Below is a small trained network, with its code and all its weights. Each question gives an input and a target symbol and asks what happens when units are switched off, that is, made to give their printed mean instead of their output.

import numpy as np


def w(rows, s, z=0):
    codes = np.array(rows[::2]) - 128.0
    scale = np.full(codes.shape[1], s)
    scale[-1] = z or s
    return codes * scale


def softmax(a):
    e = np.exp(a - a.max(-1, keepdims=True))
    return e / e.sum(-1, keepdims=True)


def log_softmax(a):
    a = a - a.max(-1, keepdims=True)
    return a - np.log(np.exp(a).sum(-1, keepdims=True))


def net(x, mask):
    ids = ['ΓΔΘΠΨζημξτφω'.index(c) for c in x.split()]
    T = len(ids)
    res = E[ids] + P[:T]
    u = 0
    for l in range(3):
        r = res
        for j in range(3):
            rows = slice(2 * j, 2 * j + 2)
            q, k, v = (r @ M[l][rows].T for M in (Q, K, V))
            z = softmax(np.where(np.tri(T) > 0, q @ k.T / 2**0.5, -1e9)) @ v
            o = O[l][rows]
            res = res + np.where(mask[u + j], z, o[:, -1]) @ o[:, :-1]
        u += 3
    return log_softmax(res[-1] @ U[:, :-1].T + U[:, -1])


Q, K, V, O = {}, {}, {}, {}
E = w([
[210,127,162,52,196],'Γ',
[68,117,86,145,207],'Δ',
[127,207,161,157,147],'Θ',
[172,69,151,40,92],'Π',
[67,185,13,162,176],'Ψ',
[80,150,138,153,79],'ζ',
[166,63,177,82,216],'η',
[142,131,49,94,253],'μ',
[118,91,25,64,156],'ξ',
[165,119,255,122,98],'τ',
[165,142,89,79,106],'φ',
[88,174,189,193,192],'ω',
],0.0064)
P = w([
[107,148,138,103,99],'0',
[155,155,132,176,198],'1',
[198,174,130,93,180],'2',
[142,165,124,168,152],'3',
[83,85,70,24,98],'4',
[189,179,118,157,153],'5',
[45,127,141,129,213],'6',
[203,182,113,181,143],'7',
[114,41,192,131,155],'8',
[192,183,116,176,124],'9',
[62,22,98,131,119],'10',
[202,182,94,191,91],'11',
[90,93,210,202,254],'12',
[182,183,109,170,114],'13',
],0.013)
Q[0] = w([
[83,89,116,122,183],'0.h1',
[42,113,151,140,201],'0.h1',
[206,86,90,96,32],'0.h2',
[156,51,232,254,184],'0.h2',
[81,157,196,158,200],'0.h3',
[89,157,194,101,188],'0.h3',
],0.0076)
K[0] = w([
[129,83,117,129,147],'0.h1',
[70,47,149,120,99],'0.h1',
[182,225,164,194,157],'0.h2',
[7,61,138,213,132],'0.h2',
[99,68,108,163,115],'0.h3',
[72,43,117,136,99],'0.h3',
],0.011)
V[0] = w([
[87,42,138,123,179],'0.h1',
[142,190,207,211,145],'0.h1',
[81,148,2,146,180],'0.h2',
[224,108,95,52,79],'0.h2',
[21,107,81,102,25],'0.h3',
[71,117,178,124,28],'0.h3',
],0.0095)
O[0] = w([
[104,53,159,72,209,125],'0.h1',
[94,191,77,162,172,172],'0.h1',
[255,97,56,114,125,202],'0.h2',
[155,102,242,195,70,83],'0.h2',
[111,75,62,94,60,5],'0.h3',
[47,112,80,108,73,9],'0.h3',
],0.0097,0.0029)
Q[1] = w([
[102,73,139,61,73],'1.h1',
[96,77,184,76,107],'1.h1',
[83,64,181,115,123],'1.h2',
[93,91,134,2,131],'1.h2',
[154,141,92,113,31],'1.h3',
[163,141,128,165,63],'1.h3',
],0.0076)
K[1] = w([
[169,80,160,123,159],'1.h1',
[177,98,210,100,156],'1.h1',
[158,94,156,135,156],'1.h2',
[198,155,141,209,254],'1.h2',
[75,79,124,80,200],'1.h3',
[107,63,121,102,155],'1.h3',
],0.0082)
V[1] = w([
[113,103,114,57,167],'1.h1',
[97,149,85,114,97],'1.h1',
[187,208,123,255,167],'1.h2',
[64,114,123,75,101],'1.h2',
[109,106,154,90,183],'1.h3',
[148,166,118,148,75],'1.h3',
],0.0091)
O[1] = w([
[104,89,112,16,219,88],'1.h1',
[130,187,82,94,86,211],'1.h1',
[28,119,38,253,157,129],'1.h2',
[135,202,165,41,92,248],'1.h2',
[121,47,76,10,192,103],'1.h3',
[158,175,152,242,47,211],'1.h3',
],0.0052,0.0014)
Q[2] = w([
[218,239,140,104,143],'2.h1',
[163,129,154,44,76],'2.h1',
[111,173,97,144,126],'2.h2',
[47,40,60,201,165],'2.h2',
[254,219,178,50,105],'2.h3',
[192,159,83,149,139],'2.h3',
],0.0086)
K[2] = w([
[97,157,147,14,69],'2.h1',
[194,200,144,89,100],'2.h1',
[63,130,46,128,106],'2.h2',
[137,72,127,254,178],'2.h2',
[134,167,170,8,72],'2.h3',
[107,76,73,31,102],'2.h3',
],0.0083)
V[2] = w([
[200,253,39,184,177],'2.h1',
[210,158,136,193,15],'2.h1',
[102,43,19,41,76],'2.h2',
[8,200,77,139,63],'2.h2',
[180,83,12,89,113],'2.h3',
[80,62,168,115,23],'2.h3',
],0.0073)
O[2] = w([
[217,176,53,192,198,8],'2.h1',
[149,2,131,240,201,105],'2.h1',
[110,72,53,90,39,223],'2.h2',
[76,82,40,48,241,253],'2.h2',
[214,70,38,135,22,129],'2.h3',
[58,46,154,114,103,243],'2.h3',
],0.0085,0.0054)
U = w([
[151,171,227,178,161,173],'Γ',
[163,173,70,38,54,117],'Δ',
[123,140,82,194,225,84],'Θ',
[94,69,215,131,109,73],'Π',
[206,67,38,197,103,119],'Ψ',
[82,16,39,58,153,144],'ζ',
[106,230,193,67,76,149],'η',
[213,178,168,186,99,254],'μ',
[159,56,156,177,31,189],'ξ',
[41,160,161,58,206,47],'τ',
[128,13,174,254,161,114],'φ',
[130,244,49,30,164,51],'ω',
],0.0042,0.0032)

Each question gives the input, a string of symbols that net reads in full, and the target symbol t.
The units are the heads (2 rows each of Q, K, V and O). Each row of codes is followed by its name. A weight is (code - 128) times the scale printed after its matrix; where a second scale follows, it is the last column's (O and U).
mask holds one flag per head, layer by layer. A switched-off head (its flag False) gives its mean, the last column of its rows in O, instead of its output. The means were averaged over made-up inputs and are rounded, as every weight is.
A unit's drop is (log p(t) with every unit on - log p(t) with that unit switched off) / (log p(t) with every unit on - log p(t) with every unit switched off).
The circuit of an input: a set's keep is (log p(t) with only the set's units on - log p(t) with every unit switched off) / (log p(t) with every unit on - log p(t) with every unit switched off). Starting from all 9 units, units are removed one at a time, each time the one whose removal leaves the highest keep (on an exact tie, the one counted first), for as long as the keep stays at least 0.8.
circuit, biggest first: the units of the circuit, biggest drop first
unit that matters most: the unit with the biggest drop
heads that matter: for each layer, one digit per head in row order, 1 if its drop is at least 0.15 and else 0, layers parted by /
input ζ ζ φ Π Π, target φ: unit that matters most : 0.h2
input μ ζ ζ Ψ Π Δ ω ξ, target μ: circuit, biggest first : (2.h2 1.h2 0.h2 2.h3)
input Π ζ μ Δ Ψ Θ τ ζ ζ ζ η τ, target Π: heads that matter : 011 / 010 / 101
input Γ τ Θ, target Γ: heads that matter : 010 / 000 / 010
input ζ Δ φ τ μ Δ Ψ φ Θ η, target ζ: circuit, biggest first : (0.h3 2.h2 0.h2 1.h1)
input η Π Ψ ω ξ, target Ψ: circuit, biggest first : (1.h2 0.h2 2.h3)
input Γ Ψ ξ, target Γ: circuit, biggest first : (2.h2 0.h2 2.h3)
input Δ ω Γ ζ Π, target Γ: circuit, biggest first : (0.h2 0.h3 2.h2)
input ζ η τ ω ω μ ζ, target ω: circuit, biggest first : (2.h1 2.h3)
input ζ Θ φ, target ζ: circuit, biggest first : (0.h3 2.h2)
input Δ Ψ Θ Θ ξ Δ Γ, target ξ: heads that matter : 111 / 010 / 010
input φ Γ Θ Π ξ Δ Δ Δ, target φ: heads that matter : 111 / 001 / 100
input ζ μ Ψ Ψ Ψ Γ, target ζ: circuit, biggest first : (0.h3 2.h2 1.h1)
input ξ ξ τ Ψ Γ ξ Ψ μ Ψ τ Θ, target Ψ: circuit, biggest first : (0.h2 1.h2 2.h3)
input Γ ω Δ Π ζ Δ ζ, target ζ: circuit, biggest first : (1.h2 0.h3 2.h2)
input Δ ζ τ, target Δ: heads that matter : 111 / 100 / 111
input ζ ξ Ψ Ψ, target ζ: circuit, biggest first : (0.h3 2.h2 2.h3 1.h1)
input Δ ζ η Θ Θ ξ τ Ψ Θ Ψ, target Δ: unit that matters most : 0.h3
input ξ Θ τ ζ η ζ ζ Π Θ η ζ ζ, target ξ: heads that matter : 111 / 010 / 111
input ζ τ ξ ζ Ψ ζ ζ μ ζ η ζ Π Γ, target ζ: unit that matters most : 0.h3
input τ φ τ Ψ ζ Δ Δ Δ Π Θ Ψ η, target τ: heads that matter : 011 / 010 / 011
input Γ ζ ξ τ ζ Δ, target Γ: heads that matter : 010 / 000 / 011
